Below are the code and all the weights of a small trained network. Each question names an input and a target symbol and asks about switching units off, where a switched-off unit gives its printed mean instead of its output.

import numpy as np


def w(rows, s, z=0):
    codes = np.array(rows[::2]) - 128.0
    scale = np.full(codes.shape[1], s)
    scale[-1] = z or s
    return codes * scale


def norm(h):
    return h / np.sqrt((h * h).mean(-1, keepdims=True) + 1e-5)


def f(y):
    return np.maximum(y, 0)


def softmax(a):
    e = np.exp(a - a.max(-1, keepdims=True))
    return e / e.sum(-1, keepdims=True)


def log_softmax(a):
    a = a - a.max(-1, keepdims=True)
    return a - np.log(np.exp(a).sum(-1, keepdims=True))


def net(x, mask):
    ids = ['ΘΛΞΦΨαβγεζηπ'.index(c) for c in x.split()]
    T = len(ids)
    res = E[ids] + P[:T]
    u = 0
    for l in range(3):
        q, k, v = (norm(res) @ M[l].T for M in (Q, K, V))
        z = softmax(np.where(np.tri(T) > 0, q @ k.T / 2**0.5, -1e9)) @ v
        res = res + np.where(mask[u], z, O[l][:, -1]) @ O[l][:, :-1]
        u += 1
        y = f(norm(res) @ A[l][:, :-1].T + A[l][:, -1])
        res = res + np.where(mask[u : u + 4], y, B[l][:, -1]) @ B[l][:, :-1]
        u += 4
    return log_softmax(norm(res)[-1] @ U[:, :-1].T + U[:, -1])


Q, K, V, O, A, B = {}, {}, {}, {}, {}, {}
E = w([
[181,142,157,101,94],'Θ',
[60,97,86,208,54],'Λ',
[188,171,79,154,182],'Ξ',
[146,125,117,143,127],'Φ',
[142,121,114,149,118],'Ψ',
[112,181,102,56,124],'α',
[120,108,137,136,101],'β',
[157,94,116,103,160],'γ',
[148,121,188,99,154],'ε',
[86,87,146,166,149],'ζ',
[41,124,171,190,128],'η',
[134,135,164,248,168],'π',
],0.014)
P = w([
[82,186,6,245,37],'0',
[101,228,85,153,92],'1',
[121,207,116,169,103],'2',
[119,192,141,160,106],'3',
[126,178,164,163,115],'4',
[123,170,192,169,122],'5',
[128,155,209,167,123],'6',
[131,154,219,155,125],'7',
[142,142,238,167,135],'8',
[140,156,246,117,140],'9',
[150,142,244,113,150],'10',
[157,154,245,115,155],'11',
],0.0022)
Q[0] = w([
[151,179,120,9,99],'L0H0',
[71,66,255,83,159],'L0H0',
],0.0073)
K[0] = w([
[195,254,173,90,74],'L0H0',
[167,79,73,51,161],'L0H0',
],0.0078)
V[0] = w([
[167,51,152,74,175],'L0H0',
[74,208,252,251,164],'L0H0',
],0.0042)
O[0] = w([
[92,140,255,219,150,136],'L0H0',
[114,211,35,15,157,252],'L0H0',
],0.0061,0.0027)
A[0] = w([
[209,93,117,131,227,117],'L0N0',
[1,129,215,222,66,213],'L0N1',
[60,148,53,106,173,89],'L0N2',
[119,173,147,76,128,6],'L0N3',
],0.0055,0.0024)
B[0] = w([
[123,172,57,58,189,169],'L0N0',
[152,225,146,13,64,254],'L0N1',
[57,67,255,127,188,220],'L0N2',
[170,67,140,211,90,137],'L0N3',
],0.0053,0.0047)
Q[1] = w([
[212,19,10,96,117],'L1H0',
[253,50,145,175,190],'L1H0',
],0.0059)
K[1] = w([
[171,197,68,177,18],'L1H0',
[148,3,58,124,44],'L1H0',
],0.0072)
V[1] = w([
[94,92,134,37,153],'L1H0',
[83,100,159,105,3],'L1H0',
],0.0042)
O[1] = w([
[139,2,120,109,105,252],'L1H0',
[160,117,74,155,106,119],'L1H0',
],0.0071,0.0026)
A[1] = w([
[161,144,31,129,112,114],'L1N0',
[254,167,136,38,99,91],'L1N1',
[94,8,82,107,230,251],'L1N2',
[117,241,207,183,144,170],'L1N3',
],0.0056,0.0017)
B[1] = w([
[140,176,185,50,74,156],'L1N0',
[123,142,205,242,96,188],'L1N1',
[103,114,212,160,66,254],'L1N2',
[58,164,3,127,169,176],'L1N3',
],0.0047,0.0058)
Q[2] = w([
[147,79,253,45,19],'L2H0',
[162,82,27,119,156],'L2H0',
],0.0054)
K[2] = w([
[228,73,161,111,251],'L2H0',
[45,254,96,103,60],'L2H0',
],0.0066)
V[2] = w([
[150,207,120,87,155],'L2H0',
[170,52,90,2,172],'L2H0',
],0.0066)
O[2] = w([
[194,254,127,163,93,3],'L2H0',
[31,243,69,15,157,121],'L2H0',
],0.0076,0.0012)
A[2] = w([
[155,127,117,128,51,1],'L2N0',
[144,175,175,99,154,175],'L2N1',
[160,103,254,74,198,102],'L2N2',
[126,118,37,86,91,5],'L2N3',
],0.0063,0.0036)
B[2] = w([
[74,71,74,50,119,134],'L2N0',
[81,245,125,127,149,207],'L2N1',
[94,189,195,166,102,253],'L2N2',
[180,189,91,1,119,131],'L2N3',
],0.0054,0.0047)
U = w([
[137,116,112,115,152,16],'Θ',
[34,19,254,85,177,241],'Λ',
[202,185,33,108,36,47],'Ξ',
[214,177,106,40,203,128],'Φ',
[42,134,130,40,175,164],'Ψ',
[96,87,51,115,11,138],'α',
[115,177,71,171,209,105],'β',
[131,210,138,132,119,41],'γ',
[220,45,199,220,57,191],'ε',
[186,121,81,7,85,40],'ζ',
[159,169,132,134,99,28],'η',
[124,86,79,28,126,3],'π',
],0.0077,0.0048)

Each question gives the input, a string of symbols that net reads in full, and the target symbol t.
The units are the heads (2 rows each of Q, K, V and O) and the neurons (one row each of A and B). Each row of codes is followed by its name. A weight is (code - 128) times the scale printed after its matrix; where a second scale follows, it is the last column's (O, A, B and U).
mask holds one flag per unit, layer by layer, with each layer's heads first. A switched-off unit (its flag False) gives its mean, the last column of its rows in O or B, instead of its output. The means were averaged over made-up inputs and are rounded, as every weight is.
A unit's drop is (log p(t) with every unit on - log p(t) with that unit switched off) / (log p(t) with every unit on - log p(t) with every unit switched off).
The circuit of an input: a set's keep is (log p(t) with only the set's units on - log p(t) with every unit switched off) / (log p(t) with every unit on - log p(t) with every unit switched off). Starting from the 12 units with the biggest drops (on a tie, the unit counted first), units are removed one at a time, each time the one whose removal leaves the highest keep (on an exact tie, the one counted first), for as long as the keep stays at least 0.8.
circuit, biggest first: the units of the circuit, biggest drop first
most important unit: the unit with the biggest drop
top k neurons: the k neurons with the biggest drops, biggest first
top k neurons in layer l: the k neurons of layer l with the biggest drops, biggest first
input ζ γ Θ ζ, target Ψ: circuit, biggest first : [L2H0]
input Ψ Θ γ Ψ Ψ Ψ ζ ζ Θ γ β π, target β: circuit, biggest first : [L1N3, L1N2]
input Θ ζ Φ, target Λ: top 2 neurons : [L0N2, L0N1]
input Θ Ψ Φ, target ε: circuit, biggest first : [L2H0, L1N1]
input Φ Θ Ψ η Ξ β Θ Ψ Ψ β, target ε: circuit, biggest first : [L1N1, L2H0]
input Ψ γ ζ γ ζ β Θ β, target ε: circuit, biggest first : [L0H0, L0N2]
input γ Ψ α β ζ α Ψ Ψ ζ η Θ ζ, target ε: circuit, biggest first : [L0H0, L2H0, L1H0]
input Λ ζ π ζ β Θ, target ε: top 2 neurons in layer 1 : [L1N1, L1N2]
input ζ Ψ Ψ ζ α, target Λ: circuit, biggest first : [L0N1, L2H0]
input ζ ζ ζ Ψ, target Λ: top 2 neurons in layer 0 : [L0N1, L0N2]
input ζ Θ β ζ Ψ β γ Ψ ζ η, target Ψ: circuit, biggest first : [L0N1, L2H0]
input γ Ψ Ψ, target ε: circuit, biggest first : [L2H0, L0H0, L1H0]
input Ψ α Ψ, target Ξ: top 2 neurons : [L1N2, L1N0]
input γ η Θ γ, target ε: circuit, biggest first : [L0H0, L1H0, L2H0, L0N2]
input γ β ζ ζ ζ β Ψ Ψ η, target ε: circuit, biggest first : [L0H0, L2H0, L1H0]
input Λ ε Φ β, target α: top 2 neurons : [L1N2, L0N1]
input ζ ζ ζ Λ β Θ γ ζ, target Ψ: top 2 neurons in layer 0 : [L0N1, L0N0]
input γ ζ ζ ζ ε β α ζ Θ Ψ Ξ, target ε: circuit, biggest first : [L2H0, L1N1]
input γ ζ Θ Θ ζ ζ ζ Θ, target ε: circuit, biggest first : [L0H0, L2H0, L1H0]
input Ψ ζ Θ ζ Θ Φ, target ε: top 3 neurons : [L1N2, L1N1, L0N1]
input Ψ β ζ ζ Φ, target Λ: top 2 neurons in layer 0 : [L0N1, L0N2]
input γ ζ ζ, target ε: top 2 neurons : [L0N2, L0N1]
input ζ β Ψ Ψ Ψ γ Ψ, target Ψ: most important unit : L0H0
input ζ ζ ζ π α Ψ ε Ψ Ψ η, target Ψ: top 2 neurons : [L0N1, L1N3]
input γ Ψ ζ α Λ, target ε: most important unit : L0H0
input ζ ζ η ζ γ ζ ζ ζ Ψ, target Ψ: top 3 neurons in layer 0 : [L0N0, L0N1, L0N2]
